Below are the code and all the weights of a small trained network. Each question names an input and a class and asks about switching units off, where a switched-off unit gives its printed mean instead of its output.

import numpy as np


def w(rows, s, z=0):
    codes = np.array(rows[::2]) - 128.0
    scale = np.full(codes.shape[1], s)
    scale[-1] = z or s
    return codes * scale


def f(y):
    return np.maximum(y, 0)


def log_softmax(a):
    a = a - a.max(-1, keepdims=True)
    return a - np.log(np.exp(a).sum(-1, keepdims=True))


def net(x, mask):
    res = np.array(x, float).reshape(1, 4) / 4 @ E
    y = f(res @ A[0][:, :-1].T + A[0][:, -1])
    res = res + np.where(mask, y, B[0][:, -1]) @ B[0][:, :-1]
    return log_softmax(res[-1] @ U[:, :-1].T + U[:, -1])


A, B = {}, {}
E = w([
[106,103,86,209,189,38,215,151,121],'x0',
[63,164,27,102,211,132,58,161,139],'x1',
[121,157,38,130,58,145,165,89,2],'x2',
[216,62,85,148,125,135,94,33,136],'x3',
],0.0093)
A[0] = w([
[114,148,28,147,254,93,104,203,159,161],'N0',
[68,104,46,131,225,106,98,136,165,138],'N1',
[125,113,105,150,115,81,197,101,2,157],'N2',
[112,100,89,145,91,116,213,125,34,142],'N3',
[80,178,170,115,176,144,211,206,102,92],'N4',
[51,163,107,122,184,90,62,160,138,104],'N5',
[128,39,170,171,195,41,201,84,170,108],'N6',
[110,148,72,161,106,125,212,80,7,233],'N7',
[181,87,62,152,120,217,27,17,125,255],'N8',
[71,141,189,100,141,138,98,172,200,94],'N9',
[164,98,163,148,47,157,249,117,107,164],'N10',
[57,204,125,72,140,151,71,143,104,179],'N11',
[84,82,187,208,172,38,228,163,192,137],'N12',
],0.0068,0.0039)
B[0] = w([
[143,195,140,193,109,62,127,159,162,241],'N0',
[174,209,155,165,91,49,137,133,170,216],'N1',
[78,76,219,154,143,109,185,237,160,221],'N2',
[54,119,223,142,127,132,194,163,161,212],'N3',
[199,160,111,164,150,113,120,147,209,192],'N4',
[108,176,146,129,62,61,132,136,125,200],'N5',
[143,103,120,110,217,156,96,90,79,219],'N6',
[1,91,189,125,120,154,188,214,100,255],'N7',
[159,120,104,99,180,110,68,139,116,252],'N8',
[102,65,152,121,146,152,120,177,114,196],'N9',
[166,133,155,158,117,65,123,177,169,219],'N10',
[78,128,126,116,106,81,143,132,89,217],'N11',
[164,120,114,70,202,195,60,135,107,240],'N12',
],0.0095)
U = w([
[94,101,141,103,159,221,129,145,110,165],'0',
[102,158,147,183,92,79,196,163,149,131],'1',
[126,157,26,165,99,202,244,4,175,16],'2',
[129,158,38,152,115,180,236,18,163,11],'3',
[252,146,115,140,151,113,84,113,143,175],'4',
[101,162,91,99,108,136,87,97,81,104],'5',
[136,166,78,212,109,212,187,49,134,2],'6',
],0.012,0.0066)

Each question gives the input, the list of numbers given to net, and the class t.
The units are the neurons (one row each of A and B). Each row of codes is followed by its name. A weight is (code - 128) times the scale printed after its matrix; where a second scale follows, it is the last column's (A, B and U).
mask holds one flag per neuron, in row order. A switched-off neuron (its flag False) gives its mean, the last column of its row in B, instead of its output. The means were averaged over made-up inputs and are rounded, as every weight is.
A unit's drop is (log p(t) with every unit on - log p(t) with that unit switched off) / (log p(t) with every unit on - log p(t) with every unit switched off).
The circuit of an input: a set's keep is (log p(t) with only the set's units on - log p(t) with every unit switched off) / (log p(t) with every unit on - log p(t) with every unit switched off). Starting from the 12 units with the biggest drops (on a tie, the unit counted first), units are removed one at a time, each time the one whose removal leaves the highest keep (on an exact tie, the one counted first), for as long as the keep stays at least 0.8.
circuit, biggest first: the units of the circuit, biggest drop first
most important unit: the unit with the biggest drop
k most important neurons: the k neurons with the biggest drops, biggest first
drop of u: that unit's drop, to one decimal
input [2,1,3,7], class 0: 2 most important neurons -> (N0, N8)
input [-3,-4,-7,3], class 4: most important unit -> N7
input [-5,0,3,-2], class 5: circuit, biggest first -> (N2, N3)
input [-7,4,-2,-3], class 5: circuit, biggest first -> (N2, N7, N11)
input [-1,3,6,4], class 0: 2 most important neurons -> (N0, N8)
input [2,-5,-8,3], class 0: 4 most important neurons -> (N1, N0, N4, N8)
input [-2,3,1,5], class 4: 2 most important neurons -> (N7, N8)
input [-6,-2,6,4], class 0: 2 most important neurons -> (N0, N8)
input [5,-5,2,1], class 0: 2 most important neurons -> (N12, N0)
input [-7,8,2,3], class 5: 3 most important neurons -> (N11, N4, N10)
input [3,-6,-8,5], class 4: drop of N7 -> 0.2
input [-5,5,-3,-1], class 5: drop of N4 -> 0.2
input [-6,-4,-7,-4], class 0: drop of N0 -> 0.1
input [-1,3,7,3], class 0: most important unit -> N0
